Below are the code and all the weights of a small trained network. Each question names an input and a class and asks about switching units off, where a switched-off unit gives its printed mean instead of its output.

import numpy as np


def w(rows, s, z=0):
    codes = np.array(rows[::2]) - 128.0
    scale = np.full(codes.shape[1], s)
    scale[-1] = z or s
    return codes * scale


def norm(h):
    return h / np.sqrt((h * h).mean(-1, keepdims=True) + 1e-5)


def f(y):
    return np.maximum(y, 0)


def log_softmax(a):
    a = a - a.max(-1, keepdims=True)
    return a - np.log(np.exp(a).sum(-1, keepdims=True))


def net(x, mask):
    res = np.array(x, float).reshape(1, 7) / 4 @ E
    u = 0
    for l in range(2):
        y = f(norm(res) @ A[l][:, :-1].T + A[l][:, -1])
        res = res + np.where(mask[u : u + 16], y, B[l][:, -1]) @ B[l][:, :-1]
        u += 16
    return log_softmax(norm(res)[-1] @ U[:, :-1].T + U[:, -1])


A, B = {}, {}
E = w([
[132,117,197,115],'x0',
[138,227,66,159],'x1',
[168,193,204,251],'x2',
[42,102,106,131],'x3',
[93,100,249,142],'x4',
[3,222,128,31],'x5',
[225,246,115,29],'x6',
],0.0028)
A[0] = w([
[138,164,114,110,52],'L0N1',
[114,93,50,111,106],'L0N2',
[98,143,159,89,79],'L0N3',
[120,182,80,95,31],'L0N4',
[73,132,172,105,129],'L0N5',
[164,71,79,130,5],'L0N6',
[212,111,116,186,87],'L0N7',
[107,94,71,116,111],'L0N8',
[117,186,158,157,94],'L0N9',
[132,76,159,116,101],'L0N10',
[1,91,97,140,84],'L0N11',
[51,156,182,123,174],'L0N12',
[73,113,73,167,119],'L0N13',
[150,111,137,143,77],'L0N14',
[140,52,188,118,164],'L0N15',
[96,97,83,133,148],'L0N16',
],0.0078,0.0027)
B[0] = w([
[172,133,116,130,145],'L0N1',
[65,183,143,82,202],'L0N2',
[136,141,151,189,167],'L0N3',
[197,183,83,105,171],'L0N4',
[122,154,188,185,201],'L0N5',
[3,111,188,98,163],'L0N6',
[140,58,75,237,221],'L0N7',
[63,185,167,96,190],'L0N8',
[86,138,131,88,179],'L0N9',
[125,197,108,96,177],'L0N10',
[9,70,166,96,251],'L0N11',
[81,133,232,138,240],'L0N12',
[31,83,181,113,208],'L0N13',
[154,124,87,144,145],'L0N14',
[131,220,77,97,236],'L0N15',
[27,152,185,120,199],'L0N16',
],0.0048,0.0035)
A[1] = w([
[123,143,146,67,99],'L1N1',
[171,157,1,138,201],'L1N2',
[126,100,124,162,35],'L1N3',
[36,191,122,140,184],'L1N4',
[185,113,137,159,62],'L1N5',
[134,36,114,71,116],'L1N6',
[135,164,68,100,33],'L1N7',
[138,220,193,155,190],'L1N8',
[10,157,95,167,39],'L1N9',
[147,152,109,88,42],'L1N10',
[160,112,151,175,3],'L1N11',
[107,224,73,181,45],'L1N12',
[134,57,105,61,110],'L1N13',
[134,67,178,104,116],'L1N14',
[95,153,156,60,93],'L1N15',
[178,53,87,102,54],'L1N16',
],0.006,0.0026)
B[1] = w([
[188,152,98,129,161],'L1N1',
[100,37,167,82,182],'L1N2',
[150,170,118,127,134],'L1N3',
[193,2,135,128,254],'L1N4',
[163,60,148,143,144],'L1N5',
[97,155,126,12,144],'L1N6',
[133,72,80,125,140],'L1N7',
[144,65,200,82,213],'L1N8',
[141,27,149,119,208],'L1N9',
[148,120,111,190,138],'L1N10',
[130,90,97,160,137],'L1N11',
[127,107,111,18,151],'L1N12',
[68,152,87,22,146],'L1N13',
[174,186,130,54,147],'L1N14',
[178,110,107,165,190],'L1N15',
[122,76,141,92,136],'L1N16',
],0.0046,0.005)
U = w([
[165,199,26,42,113],'0',
[195,83,98,250,148],'1',
[156,190,154,123,1],'2',
[12,83,162,108,197],'3',
],0.013,0.0068)

Each question gives the input, the list of numbers given to net, and the class t.
The units are the neurons (one row each of A and B). Each row of codes is followed by its name. A weight is (code - 128) times the scale printed after its matrix; where a second scale follows, it is the last column's (A, B and U).
mask holds one flag per neuron, layer by layer. A switched-off neuron (its flag False) gives its mean, the last column of its row in B, instead of its output. The means were averaged over made-up inputs and are rounded, as every weight is.
A unit's drop is (log p(t) with every unit on - log p(t) with that unit switched off) / (log p(t) with every unit on - log p(t) with every unit switched off).
The circuit of an input: a set's keep is (log p(t) with only the set's units on - log p(t) with every unit switched off) / (log p(t) with every unit on - log p(t) with every unit switched off). Starting from the 12 units with the biggest drops (on a tie, the unit counted first), units are removed one at a time, each time the one whose removal leaves the highest keep (on an exact tie, the one counted first), for as long as the keep stays at least 0.8.
circuit, biggest first: the units of the circuit, biggest drop first
top k neurons: the k neurons with the biggest drops, biggest first
top k neurons in layer l: the k neurons of layer l with the biggest drops, biggest first
drop of u: that unit's drop, to one decimal
input [3,8,-5,-1,7,2,7], class 0: circuit, biggest first : (L0N4; L0N11)
input [-7,8,-5,-8,-8,-4,-2], class 3: circuit, biggest first : (L1N2)
input [-2,-2,5,0,8,7,7], class 2: circuit, biggest first : (L0N11; L0N13)
input [1,-1,2,-5,0,5,3], class 0: circuit, biggest first : (L0N11; L0N4)
input [5,-1,-3,0,4,3,8], class 0: circuit, biggest first : (L0N11; L0N13)
input [-5,6,5,1,5,-1,-3], class 1: circuit, biggest first : (L0N11; L0N16)
input [-1,-3,2,4,-6,-1,4], class 0: top 2 neurons in layer 0 : (L0N4; L0N11)
input [-2,-1,3,-7,-1,0,5], class 1: top 2 neurons : (L0N15; L0N7)
input [-7,-6,-1,-5,6,-6,-6], class 1: top 2 neurons in layer 0 : (L0N11; L0N15)
input [6,-6,-2,-6,4,-3,-2], class 2: top 2 neurons : (L0N15; L1N4)
input [-6,5,5,-5,3,1,-5], class 1: drop of L0N7 : 0.2
input [-4,-3,5,0,1,2,6], class 2: drop of L0N15 : 0.2
input [2,-2,3,0,7,-5,6], class 1: drop of L0N7 : 0.3
input [3,-5,7,3,-7,-1,5], class 1: circuit, biggest first : (L0N7)
